A =
2.4  -18.3  14.4  -12.0  -11.6  14.9  -9.3  -12.5
22.2  27.7  -38.7  -26.8  -24.4  -15.0  -8.5  -40.7
10.0  25.7  -41.2  -17.4  -16.5  -29.3  -1.5  -32.9
13.1  21.2  -33.6  -27.3  -27.9  -10.1  -11.5  -45.6
33.2  -10.6  -3.8  -23.4  -21.8  -45.1  -8.8  -62.4
33.7  20.6  -5.6  -27.8  -29.8  -21.2  -16.1  -61.9
-1.0  32.4  -38.7  -18.7  -13.2  -38.0  1.3  -31.9
16.3  40.6  -22.6  -35.3  -22.9  1.9  -10.7  -29.9
15.3  -11.3  9.3  -16.3  -17.2  0.4  -10.8  -31.3
32.7  16.7  -17.2  -25.3  -14.3  -62.2  -0.2  -55.8
27.8  24.6  -7.6  -25.4  -30.8  -18.3  -16.4  -62.9
28.4  3.2  -9.9  -0.1  -16.6  -57.3  -3.1  -58.7
4.4  27.3  -29.4  -26.0  -18.6  -4.1  -6.3  -23.2
19.2  -9.0  12.3  3.3  -8.3  -26.1  -2.7  -30.4
What is the entry directly above -45.1? -10.1
The bottom-left entry is 19.2
What is the top-right entry? -12.5
What is the bottom-right entry? -30.4
What is the bottom entry of the column that holds the largest entry? -9.0
What is the 2nd entry on the main diagonal? 27.7
What is the second entry from the end, reading row by row? -2.7
The entry directly below the largest entry is -11.3
What is the largest entry in the first column? 33.7
What is the entry in the top-left corner? 2.4
The minimum is -62.9
What is the entry directly above the smallest entry? -55.8
What is the third largest entry? 33.2
What is the top entry of the column that holds the largest entry? -18.3
What is the largest entry? 40.6
What is the 3rd entry on the main diagonal? -41.2
The first entry in the row that holds the smallest entry -> 27.8
The fourth entry in reading order: -12.0
What is the entry just left of -9.9? 3.2
The entry just left of 27.3 -> 4.4
The entry just right of 32.4: -38.7
The entry just right of the largest entry is -22.6
What is the entry just left of -4.1? -18.6
The entry just right of 3.3: -8.3
The entry directly above -3.1: -16.4
What is the entry just left of -38.0? -13.2
What is the entry just right of -3.8? -23.4
The second smallest entry is -62.4
The entry directly above 12.3 is -29.4
The third entry on the diagonal from the top-right corner is -29.3

[  0.6   2.5  -0.1  -4.0   0.2 -21.0   3.5   5.9   3.9 -21.2   4.5  18.8
   1.8]
Report the entry just right of the smallest entry.
4.5
The entry just right of -4.0 is 0.2
The minimum is -21.2
Report the entry just right of 3.5.
5.9
The entry just left of the smallest entry -> 3.9
Report the entry just left of -4.0.
-0.1
The entry just right of -21.0 -> 3.5

[-20.9, -36.5, 18.9, -18.4, 47.0, 17.5, 51.0, 24.4]
Report the entry just left of the largest entry.
A: 17.5
Report the entry just right of 18.9.
A: -18.4
The largest entry: 51.0

11.6	54.3	58.4	29.7	48.9	-25.5	11.4	0.0	-5.0	-15.1	0.0
20.7	5.5	16.2	15.3	0.0	-2.9	-0.9	-16.6	11.1	-3.4	-21.3
38.7	4.7	0.0	19.8	28.1	5.8	-1.9	-5.8	23.9	-4.3	-21.5
Counting starts at 0.
The bottom entry of the column that holds the largest entry is 0.0
The bottom-left entry -> 38.7
The entry just right of 5.5 -> 16.2
The entry just left of -4.3 is 23.9
Which number is the entry just left of -0.9?
A: -2.9
The entry in row 0 and column 1 -> 54.3
Which number is the entry in row 1 and column 1?
A: 5.5
The top entry of the column that holds the largest entry -> 58.4
The entry in the bottom-right corner is -21.5
The entry just right of the smallest entry -> 11.4
Which number is the entry directly below the centre entry?
A: 5.8
The top-right entry -> 0.0
Which number is the entry just left of the smallest entry?
A: 48.9
The entry just right of -3.4: -21.3
Which number is the entry at row 0, column 0?
A: 11.6
Which number is the smallest entry?
A: -25.5
Which number is the entry just left of the centre entry?
A: 0.0
Which number is the entry in row 1 and column 0?
A: 20.7

[[70 50 56 88 64 80 68 62 58 52 56 71]
 [67 48 56 91 62 75 61 51 55 60 54 67]
 [54 52 58 79 52 53 42 32 49 76 54 52]
 [69 50 55 90 63 78 65 58 57 55 55 69]
 [61 47 56 99 56 65 47 32 48 74 52 60]
 [69 49 56 90 63 77 64 56 56 56 55 69]
 [66 49 56 94 60 73 57 46 53 64 54 65]
 [71 50 56 88 65 81 69 64 59 50 56 72]
 [64 48 56 95 59 70 54 43 52 66 53 63]
 [54 69 60 20 59 49 66 79 66 46 64 55]
 [44 60 60 46 49 35 39 36 52 76 57 43]
 [66 49 56 93 61 73 59 48 54 62 54 66]
 [48 67 61 26 54 40 53 61 60 60 61 48]
 [62 47 57 98 57 67 49 35 49 72 53 60]
 [67 60 57 54 66 73 76 82 66 40 61 69]]
Indices start at 0.
Read off the entry at row 1, column 0.
Answer: 67
Read off the entry at row 2, column 0.
Answer: 54
The entry directly below the largest entry is 90
The entry directly below the smallest entry: 46
The top entry of the column that holds the largest entry: 88
The bottom-right entry: 69
The entry just right of the largest entry -> 56
The entry in the bottom-left corner -> 67
Read off the top-right entry.
Answer: 71
Read off the entry in the top-left corner.
Answer: 70
The entry at row 0, column 2: 56
The entry just right of the smallest entry: 59
Read off the entry at row 2, column 1.
Answer: 52
The entry just left of the smallest entry is 60
The bottom entry of the column that holds the largest entry is 54
The entry in row 1 and column 2 is 56
The entry at row 1, column 1 is 48
The entry just left of 42 is 53
The entry at row 0, column 1: 50
Read off the entry at row 2, column 2.
Answer: 58

[[120, -410, -117, 312], [12, 4, 3, -3], [258, -562, -250, 467], [558, 500, -410, -32], [763, 581, -558, 31], [39, -273, -41, 195]]
Report the entry just right of 39.
-273
The 4th entry in reading order -> 312
Report the second entry in reading order.
-410
The 3rd largest entry -> 558
Report the entry just left of -250.
-562
